Below is a small trained network, with its code and all its weights. Each question gives an input and a target symbol and asks what happens when units are switched off, that is, made to give their printed mean instead of their output.

import numpy as np


def w(rows, s, z=0):
    codes = np.array(rows[::2]) - 128.0
    scale = np.full(codes.shape[1], s)
    scale[-1] = z or s
    return codes * scale


def f(y):
    return y / 2 * (1 + np.tanh(0.7978845608 * (y + 0.044715 * y**3)))


def softmax(a):
    e = np.exp(a - a.max(-1, keepdims=True))
    return e / e.sum(-1, keepdims=True)


def log_softmax(a):
    a = a - a.max(-1, keepdims=True)
    return a - np.log(np.exp(a).sum(-1, keepdims=True))


def net(x, mask):
    ids = ['ΞΣΩαβθ'.index(c) for c in x.split()]
    T = len(ids)
    res = E[ids] + P[:T]
    u = 0
    for l in range(3):
        r = res
        for j in range(2):
            rows = slice(4 * j, 4 * j + 4)
            q, k, v = (r @ M[l][rows].T for M in (Q, K, V))
            z = softmax(np.where(np.tri(T) > 0, q @ k.T / 4**0.5, -1e9)) @ v
            o = O[l][rows]
            res = res + np.where(mask[u + j], z, o[:, -1]) @ o[:, :-1]
        u += 2
        y = f(res @ A[l][:, :-1].T + A[l][:, -1])
        res = res + np.where(mask[u : u + 4], y, B[l][:, -1]) @ B[l][:, :-1]
        u += 4
    return log_softmax(res[-1] @ U[:, :-1].T + U[:, -1])


Q, K, V, O, A, B = {}, {}, {}, {}, {}, {}
E = w([
[113,129,75,253,132,101],'Ξ',
[253,239,116,124,119,130],'Σ',
[86,136,200,212,193,56],'Ω',
[141,121,151,142,100,202],'α',
[127,91,166,163,79,163],'β',
[67,95,177,141,102,8],'θ',
],0.016)
P = w([
[186,104,166,2,164,56],'0',
[71,148,67,99,77,105],'1',
[99,125,88,112,104,117],'2',
[98,122,78,137,107,141],'3',
[79,110,55,167,101,160],'4',
[81,90,81,176,110,165],'5',
[83,117,103,163,123,161],'6',
[70,46,195,165,150,192],'7',
[55,96,106,197,114,200],'8',
[54,127,192,133,166,160],'9',
],0.0062)
Q[0] = w([
[128,131,121,136,184,129],'0.h1',
[196,173,198,180,125,78],'0.h1',
[214,125,110,143,185,156],'0.h1',
[255,134,149,138,112,52],'0.h1',
[124,193,137,53,162,128],'0.h2',
[116,199,111,191,180,107],'0.h2',
[151,100,186,148,67,189],'0.h2',
[120,87,166,100,180,101],'0.h2',
],0.0075)
K[0] = w([
[126,135,89,254,102,194],'0.h1',
[201,95,104,124,78,76],'0.h1',
[134,219,137,184,128,179],'0.h1',
[154,132,36,116,181,11],'0.h1',
[146,127,145,140,145,173],'0.h2',
[3,172,9,120,31,141],'0.h2',
[150,141,149,169,118,154],'0.h2',
[110,219,101,156,159,145],'0.h2',
],0.0077)
V[0] = w([
[187,144,95,171,135,133],'0.h1',
[83,55,25,139,144,74],'0.h1',
[129,28,64,131,199,141],'0.h1',
[193,36,108,93,168,130],'0.h1',
[66,135,124,82,70,137],'0.h2',
[180,106,51,143,182,87],'0.h2',
[135,134,169,176,52,153],'0.h2',
[120,154,254,72,48,186],'0.h2',
],0.0092)
O[0] = w([
[136,60,84,71,202,133,121],'0.h1',
[82,199,191,62,193,254,170],'0.h1',
[225,52,93,111,175,136,35],'0.h1',
[161,108,123,138,148,132,20],'0.h1',
[180,109,66,111,170,128,111],'0.h2',
[49,150,70,115,54,142,104],'0.h2',
[125,165,163,166,143,95,251],'0.h2',
[186,169,139,94,130,171,63],'0.h2',
],0.0073,0.0028)
A[0] = w([
[109,127,104,149,249,148,158],'0.n1',
[91,103,160,106,80,126,254],'0.n2',
[117,183,203,170,155,188,169],'0.n3',
[66,164,70,199,150,166,223],'0.n4',
],0.011,0.00039)
B[0] = w([
[159,108,237,165,3,146,170],'0.n1',
[208,133,1,106,116,178,191],'0.n2',
[163,131,130,222,90,168,242],'0.n3',
[198,126,209,146,117,126,255],'0.n4',
],0.0097,0.0065)
Q[1] = w([
[96,140,43,81,195,142],'1.h1',
[99,112,135,84,228,142],'1.h1',
[108,130,137,129,153,100],'1.h1',
[190,123,98,96,142,156],'1.h1',
[50,2,64,195,169,189],'1.h2',
[115,119,90,103,154,117],'1.h2',
[168,99,181,69,163,157],'1.h2',
[147,154,136,205,186,81],'1.h2',
],0.009)
K[1] = w([
[100,101,169,69,51,72],'1.h1',
[121,139,136,83,100,153],'1.h1',
[89,209,189,114,183,84],'1.h1',
[123,120,172,79,196,148],'1.h1',
[134,177,93,161,138,198],'1.h2',
[127,112,148,172,116,175],'1.h2',
[82,175,102,179,216,102],'1.h2',
[70,3,119,210,114,150],'1.h2',
],0.0074)
V[1] = w([
[60,149,62,162,87,229],'1.h1',
[201,75,25,207,82,164],'1.h1',
[134,206,108,128,108,49],'1.h1',
[211,166,50,103,188,237],'1.h1',
[206,82,160,70,60,215],'1.h2',
[107,105,176,119,77,130],'1.h2',
[182,216,62,34,127,64],'1.h2',
[73,152,174,253,99,75],'1.h2',
],0.0064)
O[1] = w([
[182,241,169,212,142,97,142],'1.h1',
[64,167,140,150,101,51,210],'1.h1',
[14,176,99,201,184,151,128],'1.h1',
[73,151,48,158,87,159,77],'1.h1',
[124,162,108,120,198,96,152],'1.h2',
[38,46,212,129,3,205,167],'1.h2',
[134,130,180,101,109,169,49],'1.h2',
[149,129,43,168,180,195,254],'1.h2',
],0.0063,0.0096)
A[1] = w([
[186,183,83,95,119,254,168],'1.n1',
[95,158,77,177,78,137,186],'1.n2',
[111,97,69,77,86,130,254],'1.n3',
[190,124,126,165,78,143,210],'1.n4',
],0.0091,0.0013)
B[1] = w([
[42,75,165,113,41,40,165],'1.n1',
[139,1,149,177,224,122,222],'1.n2',
[87,79,202,112,58,35,129],'1.n3',
[105,123,109,20,161,144,251],'1.n4',
],0.0089,0.011)
Q[2] = w([
[132,116,167,203,119,94],'2.h1',
[149,154,155,81,144,105],'2.h1',
[22,95,125,156,254,38],'2.h1',
[117,178,198,130,110,55],'2.h1',
[163,170,165,97,166,130],'2.h2',
[145,115,34,186,123,105],'2.h2',
[95,109,140,139,162,93],'2.h2',
[178,73,111,225,65,115],'2.h2',
],0.008)
K[2] = w([
[2,16,178,141,159,138],'2.h1',
[149,186,194,135,83,45],'2.h1',
[191,156,97,69,37,102],'2.h1',
[41,78,215,160,70,179],'2.h1',
[112,48,187,187,110,132],'2.h2',
[45,139,185,119,143,92],'2.h2',
[209,146,210,118,128,103],'2.h2',
[66,122,96,137,167,77],'2.h2',
],0.0067)
V[2] = w([
[62,89,157,138,102,140],'2.h1',
[134,122,105,114,33,159],'2.h1',
[57,157,94,105,119,130],'2.h1',
[166,128,197,141,121,107],'2.h1',
[143,162,155,126,162,124],'2.h2',
[127,140,161,74,117,142],'2.h2',
[5,123,90,98,97,140],'2.h2',
[145,122,107,121,132,135],'2.h2',
],0.012)
O[2] = w([
[97,81,101,59,143,76,254],'2.h1',
[139,108,60,171,43,144,103],'2.h1',
[83,127,74,177,78,205,43],'2.h1',
[67,184,37,141,124,218,197],'2.h1',
[144,116,209,119,174,145,98],'2.h2',
[145,60,199,127,46,166,66],'2.h2',
[254,92,130,100,148,189,103],'2.h2',
[90,132,141,95,129,145,105],'2.h2',
],0.007,0.0072)
A[2] = w([
[108,161,54,143,227,202,214],'2.n1',
[118,217,76,90,77,42,250],'2.n2',
[132,98,224,146,149,253,95],'2.n3',
[121,217,119,106,170,121,79],'2.n4',
],0.008,0.0016)
B[2] = w([
[132,143,169,129,199,219,255],'2.n1',
[2,78,152,120,97,197,165],'2.n2',
[175,102,26,64,242,57,252],'2.n3',
[65,165,194,215,156,46,111],'2.n4',
],0.0091,0.0032)
U = w([
[13,55,122,39,118,96,240],'Ξ',
[90,114,40,188,141,180,230],'Σ',
[96,127,175,123,202,254,84],'Ω',
[132,119,100,192,110,81,3],'α',
[139,143,126,176,113,32,62],'β',
[127,160,102,87,163,84,46],'θ',
],0.0086,0.0029)

Each question gives the input, a string of symbols that net reads in full, and the target symbol t.
The units are the heads (4 rows each of Q, K, V and O) and the neurons (one row each of A and B). Each row of codes is followed by its name. A weight is (code - 128) times the scale printed after its matrix; where a second scale follows, it is the last column's (O, A, B and U).
mask holds one flag per unit, layer by layer, with each layer's heads first. A switched-off unit (its flag False) gives its mean, the last column of its rows in O or B, instead of its output. The means were averaged over made-up inputs and are rounded, as every weight is.
A unit's drop is (log p(t) with every unit on - log p(t) with that unit switched off) / (log p(t) with every unit on - log p(t) with every unit switched off).
The circuit of an input: a set's keep is (log p(t) with only the set's units on - log p(t) with every unit switched off) / (log p(t) with every unit on - log p(t) with every unit switched off). Starting from the 12 units with the biggest drops (on a tie, the unit counted first), units are removed one at a time, each time the one whose removal leaves the highest keep (on an exact tie, the one counted first), for as long as the keep stays at least 0.8.
units of the circuit, in order: the units of the circuit, biggest drop first
unit that matters most: the unit with the biggest drop
k most important neurons: the k neurons with the biggest drops, biggest first
top k neurons in layer l: the k neurons of layer l with the biggest drops, biggest first
heads that matter: for each layer, one digit per head in row order, 1 if its drop is at least 0.15 and else 0, layers parted by /
drop of u: that unit's drop, to one decimal
input β α Ω Ξ, target Ω: units of the circuit, in order -> [1.n1, 2.n1]
input Ξ Σ Ξ β β Σ Σ Ω, target Σ: heads that matter -> 01 / 11 / 01
input θ Ω Ω, target Ω: unit that matters most -> 0.h1
input β Ξ Ξ, target Ξ: 2 most important neurons -> [0.n4, 0.n1]
input α Ξ Ξ Σ Ω Ξ α Ω β Σ, target Σ: units of the circuit, in order -> [1.h2, 0.h2]
input θ β Σ Ξ Σ Ω Ξ, target Ω: top 2 neurons in layer 0 -> [0.n2, 0.n4]
input Ω Ω β β Ξ, target β: units of the circuit, in order -> [0.n4, 1.h1]
input β Ξ Ξ θ Ξ Ξ Ω, target Ξ: top 2 neurons in layer 0 -> [0.n1, 0.n4]
input Ξ β Ξ θ Ω Σ, target Ξ: 2 most important neurons -> [1.n1, 2.n2]
input β Ω Ω, target Ω: units of the circuit, in order -> [2.h1, 0.h2, 2.n1]
input β Σ Ω, target Σ: units of the circuit, in order -> [1.h1, 1.n2, 2.h1]
input Ξ θ Ω, target θ: 4 most important neurons -> [2.n3, 0.n1, 0.n3, 1.n1]
input θ Ξ α, target Ξ: 2 most important neurons -> [1.n1, 2.n1]
input β Σ β β Ω, target β: most important neuron -> [2.n1]
input Σ Σ Ξ Ω θ θ Ξ α, target Ξ: 3 most important neurons -> [1.n1, 0.n2, 0.n3]
input Ω β θ Ξ, target θ: heads that matter -> 10 / 00 / 00
input Σ Σ β Ξ β θ Σ β Ξ, target β: heads that matter -> 10 / 00 / 00
input Ξ Ξ Ξ Ξ, target Ξ: 2 most important neurons -> [0.n1, 0.n4]
input Σ β θ θ θ Σ θ, target Ω: heads that matter -> 10 / 10 / 00
input Ω Σ β Σ β Ξ Σ β Ω, target β: top 2 neurons in layer 0 -> [0.n2, 0.n4]
input Σ α β θ θ θ, target Ω: most important neuron -> [1.n1]
input Σ Ξ α Σ, target Σ: heads that matter -> 01 / 01 / 10
input Ξ Ξ α Σ, target Ξ: 3 most important neurons -> [1.n1, 0.n3, 2.n2]
input Σ Ω β θ α Ω Ξ θ Ω, target θ: 2 most important neurons -> [2.n3, 0.n1]
input Ω β β Ω Ξ θ Ξ, target θ: top 3 neurons in layer 0 -> [0.n4, 0.n1, 0.n3]
input θ β θ, target Σ: drop of 1.n2 -> 0.0
input β Ξ θ Ξ Ξ Ξ Ω, target Ξ: drop of 1.h1 -> 0.1
input θ β β θ, target Σ: drop of 0.n4 -> 0.2
